Here is a tiny trained network, its code and every weight. The questions are about switching its units off for an input and a target symbol, where a switched-off unit gives its printed mean instead of its output.

import numpy as np


def w(rows, s, z=0):
    codes = np.array(rows[::2]) - 128.0
    scale = np.full(codes.shape[1], s)
    scale[-1] = z or s
    return codes * scale


def f(y):
    return y / 2 * (1 + np.tanh(0.7978845608 * (y + 0.044715 * y**3)))


def softmax(a):
    e = np.exp(a - a.max(-1, keepdims=True))
    return e / e.sum(-1, keepdims=True)


def log_softmax(a):
    a = a - a.max(-1, keepdims=True)
    return a - np.log(np.exp(a).sum(-1, keepdims=True))


def net(x, mask):
    ids = ['ΓΛΣαεζθμπφω'.index(c) for c in x.split()]
    T = len(ids)
    res = E[ids] + P[:T]
    u = 0
    for l in range(2):
        r = res
        for j in range(2):
            rows = slice(2 * j, 2 * j + 2)
            q, k, v = (r @ M[l][rows].T for M in (Q, K, V))
            z = softmax(np.where(np.tri(T) > 0, q @ k.T / 2**0.5, -1e9)) @ v
            o = O[l][rows]
            res = res + np.where(mask[u + j], z, o[:, -1]) @ o[:, :-1]
        u += 2
        y = f(res @ A[l][:, :-1].T + A[l][:, -1])
        res = res + np.where(mask[u : u + 12], y, B[l][:, -1]) @ B[l][:, :-1]
        u += 12
    return log_softmax(res[-1] @ U[:, :-1].T + U[:, -1])


Q, K, V, O, A, B = {}, {}, {}, {}, {}, {}
E = w([
[191,153,40,142,144,216,114,151,168,155,114,170],'Γ',
[196,134,99,155,175,156,89,136,170,34,42,101],'Λ',
[133,188,131,156,190,205,122,57,183,138,82,66],'Σ',
[180,34,114,142,62,113,143,147,93,168,168,108],'α',
[155,188,155,182,201,175,204,112,35,159,183,148],'ε',
[169,158,42,231,121,94,59,84,178,111,166,144],'ζ',
[59,97,95,137,104,185,84,94,78,110,35,115],'θ',
[117,175,129,177,125,96,168,187,140,102,86,158],'μ',
[150,111,128,138,191,120,41,134,129,160,82,41],'π',
[199,125,32,106,168,142,124,176,94,61,148,183],'φ',
[145,152,150,103,254,186,160,137,113,59,124,56],'ω',
],0.0083)
P = w([
[159,202,175,177,52,193,55,190,120,63,214,74],'0',
[132,172,139,163,104,185,66,199,130,75,202,84],'1',
[117,160,124,165,122,161,79,179,134,101,184,93],'2',
[119,155,102,146,136,141,87,166,130,116,161,107],'3',
[119,145,98,145,143,131,108,137,130,136,133,105],'4',
[109,130,86,144,164,121,119,129,131,146,115,112],'5',
[107,119,83,138,176,113,126,119,134,163,96,116],'6',
[113,111,69,134,190,106,139,101,130,174,70,117],'7',
[115,107,60,133,203,102,144,80,118,194,56,128],'8',
[114,81,59,142,224,112,150,74,132,206,39,145],'9',
[117,79,40,129,252,83,163,41,109,218,21,136],'10',
],0.0044)
Q[0] = w([
[188,2,88,210,43,121,186,173,51,204,220,96],'0.h1',
[144,44,66,110,71,108,11,115,215,135,66,70],'0.h1',
[112,89,201,39,108,111,99,59,130,110,150,172],'0.h2',
[146,104,82,178,158,197,61,119,62,118,132,58],'0.h2',
],0.022)
K[0] = w([
[184,42,144,130,72,176,130,113,82,125,254,79],'0.h1',
[121,78,76,121,120,111,44,100,176,141,122,96],'0.h1',
[171,173,102,105,166,147,149,62,158,104,144,158],'0.h2',
[132,46,142,121,104,137,127,94,80,148,126,104],'0.h2',
],0.032)
V[0] = w([
[112,88,67,89,178,139,153,126,116,183,88,152],'0.h1',
[147,35,120,130,207,64,169,59,155,180,86,133],'0.h1',
[38,62,165,77,96,111,2,136,67,189,125,103],'0.h2',
[77,227,119,120,159,125,113,158,135,123,150,123],'0.h2',
],0.0096)
O[0] = w([
[170,219,188,131,61,126,139,116,59,105,134,124,111],'0.h1',
[178,146,162,157,50,161,73,201,75,121,144,71,3],'0.h1',
[50,245,101,192,224,18,94,254,42,130,117,107,206],'0.h2',
[160,134,82,167,184,173,175,16,145,39,157,65,204],'0.h2',
],0.0034,0.002)
A[0] = w([
[116,74,130,125,111,89,173,151,153,126,161,131,223],'0.n1',
[93,158,148,84,146,81,156,148,93,124,147,119,33],'0.n2',
[121,102,159,132,89,116,175,112,129,115,68,188,189],'0.n3',
[125,160,155,90,118,170,113,103,179,145,108,109,137],'0.n4',
[170,52,155,23,141,145,139,123,91,48,145,111,66],'0.n5',
[103,161,156,88,113,112,119,200,138,104,114,147,42],'0.n6',
[104,111,162,82,118,186,176,118,122,142,150,61,119],'0.n7',
[140,222,178,169,8,133,113,190,108,72,203,142,110],'0.n8',
[128,87,83,79,86,203,159,137,121,141,137,171,73],'0.n9',
[101,107,113,78,172,59,161,97,154,186,91,169,5],'0.n10',
[111,118,123,116,119,32,155,139,146,180,146,159,70],'0.n11',
[113,149,173,106,99,147,153,148,123,160,115,129,108],'0.n12',
],0.013,0.0024)
B[0] = w([
[114,172,88,167,114,73,142,168,59,203,115,82,166],'0.n1',
[153,130,71,146,57,116,94,129,214,135,69,131,105],'0.n2',
[115,222,85,148,152,110,157,155,109,135,92,69,249],'0.n3',
[113,76,155,162,138,208,127,195,167,128,104,154,185],'0.n4',
[153,26,128,193,181,2,171,108,64,66,114,61,96],'0.n5',
[105,90,127,139,172,178,87,114,121,148,204,168,74],'0.n6',
[67,99,177,209,168,150,143,122,130,152,180,107,100],'0.n7',
[126,129,156,100,199,223,36,220,139,24,212,90,69],'0.n8',
[189,193,128,3,144,110,110,123,108,107,113,166,134],'0.n9',
[191,170,180,186,69,126,123,123,85,87,165,64,94],'0.n10',
[139,100,102,116,119,184,141,162,110,215,61,166,88],'0.n11',
[124,67,88,158,157,98,135,115,111,139,145,155,48],'0.n12',
],0.0093,0.0011)
Q[1] = w([
[26,103,60,171,170,159,90,117,71,145,58,143],'1.h1',
[165,49,237,94,94,207,144,53,208,167,184,149],'1.h1',
[158,240,35,246,221,129,157,239,162,178,81,87],'1.h2',
[87,201,2,244,236,158,140,190,52,160,29,151],'1.h2',
],0.021)
K[1] = w([
[3,120,174,111,132,207,101,84,122,104,141,127],'1.h1',
[235,59,154,176,228,137,156,103,146,192,167,89],'1.h1',
[119,101,158,108,91,108,57,178,54,184,76,83],'1.h2',
[105,55,105,112,56,121,116,174,52,234,132,128],'1.h2',
],0.021)
V[1] = w([
[194,126,124,149,141,99,186,199,250,128,207,143],'1.h1',
[224,131,119,194,156,105,187,144,101,217,89,149],'1.h1',
[197,203,162,124,223,87,43,114,169,190,119,36],'1.h2',
[188,158,183,101,78,141,71,199,130,91,246,17],'1.h2',
],0.012)
O[1] = w([
[152,176,179,39,14,74,145,100,106,151,180,57,3],'1.h1',
[80,140,171,38,113,127,87,102,179,101,202,127,66],'1.h1',
[72,101,183,56,195,95,11,174,157,140,169,156,164],'1.h2',
[158,168,254,85,204,48,69,96,156,175,63,208,57],'1.h2',
],0.0047,0.008)
A[1] = w([
[122,60,172,123,131,194,4,198,215,77,211,131,2],'1.n1',
[167,149,178,27,105,137,95,95,192,141,152,164,157],'1.n2',
[176,41,173,41,141,235,151,102,145,106,104,84,117],'1.n3',
[10,71,150,134,72,200,90,12,245,136,127,176,114],'1.n4',
[209,49,104,129,8,84,23,80,184,59,71,92,78],'1.n5',
[158,85,82,31,134,15,139,83,82,117,128,146,48],'1.n6',
[137,91,198,162,71,35,203,18,125,185,34,186,56],'1.n7',
[184,73,168,153,137,191,74,127,132,184,162,129,83],'1.n8',
[104,163,168,121,114,202,189,66,19,155,255,208,56],'1.n9',
[232,83,7,82,27,107,71,71,137,203,212,177,98],'1.n10',
[66,203,123,66,26,118,191,144,143,68,133,114,156],'1.n11',
[121,87,191,108,169,137,33,194,188,90,194,216,139],'1.n12',
],0.0085,0.003)
B[1] = w([
[156,111,99,171,58,153,190,99,91,123,120,161,172],'1.n1',
[117,86,78,186,211,149,110,129,131,151,81,139,183],'1.n2',
[135,85,232,94,96,150,166,118,154,188,100,138,163],'1.n3',
[130,184,162,153,130,146,55,197,136,106,185,123,157],'1.n4',
[220,88,50,119,96,135,10,87,111,122,111,83,136],'1.n5',
[126,161,188,142,75,156,139,190,72,14,97,167,144],'1.n6',
[126,85,170,95,67,140,173,48,159,148,109,187,153],'1.n7',
[58,164,132,120,122,135,125,121,160,61,135,135,146],'1.n8',
[146,171,100,62,158,171,106,78,9,115,159,145,139],'1.n9',
[96,169,172,252,117,29,145,70,109,171,127,189,154],'1.n10',
[74,108,91,24,96,88,124,122,189,82,132,143,199],'1.n11',
[161,154,180,78,150,87,94,157,127,141,150,74,253],'1.n12',
],0.011,0.0051)
U = w([
[133,153,124,64,146,163,157,73,18,155,192,116,84],'Γ',
[138,141,114,189,104,74,73,65,138,137,200,102,24],'Λ',
[97,1,189,147,164,63,210,99,104,114,182,32,41],'Σ',
[95,109,3,219,187,188,166,211,93,114,66,112,226],'α',
[133,151,179,126,56,208,124,186,156,161,155,108,74],'ε',
[110,107,154,84,137,111,154,57,154,215,25,244,152],'ζ',
[91,127,138,129,71,73,180,170,54,206,149,108,10],'θ',
[149,190,178,76,204,42,47,244,107,183,125,55,254],'μ',
[222,59,91,77,87,153,90,116,136,148,97,57,26],'π',
[153,128,146,116,96,98,138,153,66,50,117,142,3],'φ',
[61,137,71,20,75,72,158,132,192,100,160,65,215],'ω',
],0.0026,0.0023)

Each question gives the input, a string of symbols that net reads in full, and the target symbol t.
The units are the heads (2 rows each of Q, K, V and O) and the neurons (one row each of A and B). Each row of codes is followed by its name. A weight is (code - 128) times the scale printed after its matrix; where a second scale follows, it is the last column's (O, A, B and U).
mask holds one flag per unit, layer by layer, with each layer's heads first. A switched-off unit (its flag False) gives its mean, the last column of its rows in O or B, instead of its output. The means were averaged over made-up inputs and are rounded, as every weight is.
A unit's drop is (log p(t) with every unit on - log p(t) with that unit switched off) / (log p(t) with every unit on - log p(t) with every unit switched off).
The circuit of an input: a set's keep is (log p(t) with only the set's units on - log p(t) with every unit switched off) / (log p(t) with every unit on - log p(t) with every unit switched off). Starting from the 12 units with the biggest drops (on a tie, the unit counted first), units are removed one at a time, each time the one whose removal leaves the highest keep (on an exact tie, the one counted first), for as long as the keep stays at least 0.8.
units of the circuit, in order: the units of the circuit, biggest drop first
most important unit: the unit with the biggest drop
top k neurons: the k neurons with the biggest drops, biggest first
k most important neurons of layer l: the k neurons of layer l with the biggest drops, biggest first
heads that matter: for each layer, one digit per head in row order, 1 if its drop is at least 0.15 and else 0, layers parted by /
input μ μ π μ, target μ: units of the circuit, in order => (1.h2 1.n12)
input Σ Λ θ θ Γ, target α: units of the circuit, in order => (1.h1 1.h2 1.n12)
input α μ α, target θ: 2 most important neurons of layer 0 => (0.n1 0.n11)
input Σ θ μ μ ω, target α: units of the circuit, in order => (1.h1 0.h1 1.h2 1.n12)
input Γ Σ α μ Γ Σ, target ζ: units of the circuit, in order => (1.h2 0.n8 1.n7)
input μ θ ζ μ μ Σ μ μ Γ θ Σ, target α: units of the circuit, in order => (1.h1 1.h2)
input μ ε ε Λ, target π: units of the circuit, in order => (1.n5 0.h2 0.n5 1.h1)
input α μ ε Λ, target μ: units of the circuit, in order => (1.h2 0.n8)
input ω μ μ ω α μ Σ, target μ: top 2 neurons => (0.n5 0.n8)
input μ μ Σ Σ μ ε μ π, target μ: units of the circuit, in order => (1.n12 1.h2)
input θ μ Σ θ α μ, target ζ: units of the circuit, in order => (1.h2 0.n8 0.h1 1.n7)
input α θ ε, target μ: heads that matter => 01 / 01
input Σ Γ ω μ μ μ Σ, target ε: 2 most important neurons of layer 0 => (0.n4 0.n5)
input ω α μ Λ ζ μ Λ θ μ φ μ, target ζ: units of the circuit, in order => (1.h2 1.n7)
input ε α μ, target μ: units of the circuit, in order => (1.h2 0.n8)
input Σ α ω θ α, target α: most important unit => 1.h1
input Σ μ μ Σ Σ μ, target ω: units of the circuit, in order => (1.h1 1.n11 0.h1 1.h2)
input ε θ μ α Γ, target μ: units of the circuit, in order => (0.n8 1.h2 1.n12 0.h2)
input α μ μ θ, target μ: top 3 neurons => (0.n8 1.n12 0.n1)
input θ ε Σ μ α ε, target ζ: units of the circuit, in order => (1.h2 0.n8 0.h1 1.n7)
input Σ Σ Γ, target ζ: top 2 neurons => (0.n9 1.n10)
input Σ μ μ μ Σ Σ θ θ, target α: heads that matter => 00 / 11
input ω μ μ Σ θ α Γ μ μ Σ θ, target ζ: most important unit => 0.h1
input ε μ μ φ Σ μ μ μ, target ω: top 2 neurons => (1.n11 0.n3)
input θ Λ π Γ φ, target μ: top neuron => (1.n12)
input Σ μ θ Σ μ μ θ θ ω α Σ, target ζ: top 3 neurons => (0.n8 1.n7 0.n3)
input μ ε μ μ Γ α Σ ε, target ζ: 2 most important neurons of layer 0 => (0.n8 0.n2)
input ε ε ζ ε μ π Σ, target μ: top 2 neurons => (1.n12 1.n4)
